Below are the code and all the weights of a small trained network. Each question names an input and a class and asks about switching units off, where a switched-off unit gives its printed mean instead of its output.

import numpy as np


def w(rows, s, z=0):
    codes = np.array(rows[::2]) - 128.0
    scale = np.full(codes.shape[1], s)
    scale[-1] = z or s
    return codes * scale


def f(y):
    return y / 2 * (1 + np.tanh(0.7978845608 * (y + 0.044715 * y**3)))


def log_softmax(a):
    a = a - a.max(-1, keepdims=True)
    return a - np.log(np.exp(a).sum(-1, keepdims=True))


def net(x, mask):
    res = np.array(x, float).reshape(1, 5) / 4 @ E
    y = f(res @ A[0][:, :-1].T + A[0][:, -1])
    res = res + np.where(mask, y, B[0][:, -1]) @ B[0][:, :-1]
    return log_softmax(res[-1] @ U[:, :-1].T + U[:, -1])


A, B = {}, {}
E = w([
[118,99,128,181,124,165,125,10],'x0',
[128,128,129,128,127,128,128,128],'x1',
[115,237,136,131,138,241,149,141],'x2',
[150,194,131,20,129,104,43,60],'x3',
[129,128,129,128,127,127,128,128],'x4',
],0.011)
A[0] = w([
[123,111,126,95,129,99,93,107,120],'n1',
[120,105,128,169,126,146,144,105,87],'n2',
[140,123,122,108,136,108,127,112,93],'n3',
[124,155,145,171,124,195,141,161,111],'n4',
[119,186,120,90,135,174,111,113,21],'n5',
[125,104,127,183,125,165,131,4,166],'n6',
[127,158,130,140,124,163,144,131,120],'n7',
[128,134,116,123,126,118,131,142,255],'n8',
[128,122,115,143,130,117,119,107,102],'n9',
[133,123,133,136,125,123,118,129,105],'n10',
[121,156,135,48,131,108,107,80,166],'n11',
[124,89,131,162,138,122,144,149,216],'n12',
[124,147,129,114,133,111,112,131,107],'n13',
[131,125,145,127,149,115,119,124,89],'n14',
[125,196,126,139,127,208,133,141,167],'n15',
[132,129,120,122,148,133,115,89,53],'n16',
[130,138,135,118,115,126,122,69,40],'n17',
[148,121,123,147,132,116,139,128,117],'n18',
],0.03,0.0095)
B[0] = w([
[138,152,78,194,120,134,169,141,176],'n1',
[202,65,127,167,206,126,68,150,177],'n2',
[152,127,88,157,153,151,147,118,146],'n3',
[122,210,48,210,123,118,155,114,202],'n4',
[129,52,211,23,118,123,73,144,194],'n5',
[60,35,107,139,161,120,119,2,252],'n6',
[156,154,113,137,166,151,155,90,171],'n7',
[138,117,130,140,102,148,178,220,169],'n8',
[36,190,103,116,63,128,31,148,143],'n9',
[131,120,128,126,118,106,114,114,129],'n10',
[251,164,128,127,66,117,104,63,226],'n11',
[103,65,188,60,112,135,141,192,207],'n12',
[169,94,133,167,169,143,93,117,152],'n13',
[149,119,118,141,147,124,129,104,131],'n14',
[99,223,171,82,220,128,126,124,234],'n15',
[85,173,145,108,66,125,147,95,146],'n16',
[87,168,141,85,62,139,220,92,158],'n17',
[119,122,152,105,123,130,99,117,145],'n18',
],0.038,0.029)
U = w([
[118,96,145,119,85,130,156,211,252],'0',
[55,27,106,150,138,125,100,122,129],'1',
[223,160,84,190,76,123,124,166,111],'2',
[123,109,49,179,62,114,147,36,68],'3',
[104,227,109,154,189,147,170,188,206],'4',
[54,149,75,186,254,141,118,79,77],'5',
[200,207,190,81,155,127,69,160,77],'6',
[109,154,168,60,154,120,103,21,49],'7',
],0.0084,0.0043)

Each question gives the input, the list of numbers given to net, and the class t.
The units are the neurons (one row each of A and B). Each row of codes is followed by its name. A weight is (code - 128) times the scale printed after its matrix; where a second scale follows, it is the last column's (A, B and U).
mask holds one flag per neuron, in row order. A switched-off neuron (its flag False) gives its mean, the last column of its row in B, instead of its output. The means were averaged over made-up inputs and are rounded, as every weight is.
A unit's drop is (log p(t) with every unit on - log p(t) with that unit switched off) / (log p(t) with every unit on - log p(t) with every unit switched off).
unit that matters most: the unit with the biggest drop
k most important neurons: the k neurons with the biggest drops, biggest first
drop when u is switched off: that unit's drop, to one decimal
input [5,8,6,0,-5], class 5: unit that matters most => n4
input [-1,-2,1,0,1], class 4: 3 most important neurons => (n6, n11, n5)
input [5,-2,7,0,2], class 5: 2 most important neurons => (n4, n11)
input [-6,7,0,-6,3], class 0: 3 most important neurons => (n15, n6, n12)
input [-3,5,1,8,4], class 6: 3 most important neurons => (n5, n6, n4)
input [-2,2,1,8,-1], class 6: 2 most important neurons => (n5, n6)
input [0,2,-7,8,8], class 2: 2 most important neurons => (n6, n11)
input [-6,2,-7,-5,8], class 0: drop when n6 is switched off => 0.2
input [-3,4,-7,3,-4], class 2: drop when n6 is switched off => 0.4
input [-5,-4,4,-4,7], class 4: drop when n14 is switched off => 0.0
input [-1,6,-2,2,0], class 2: 2 most important neurons => (n6, n15)
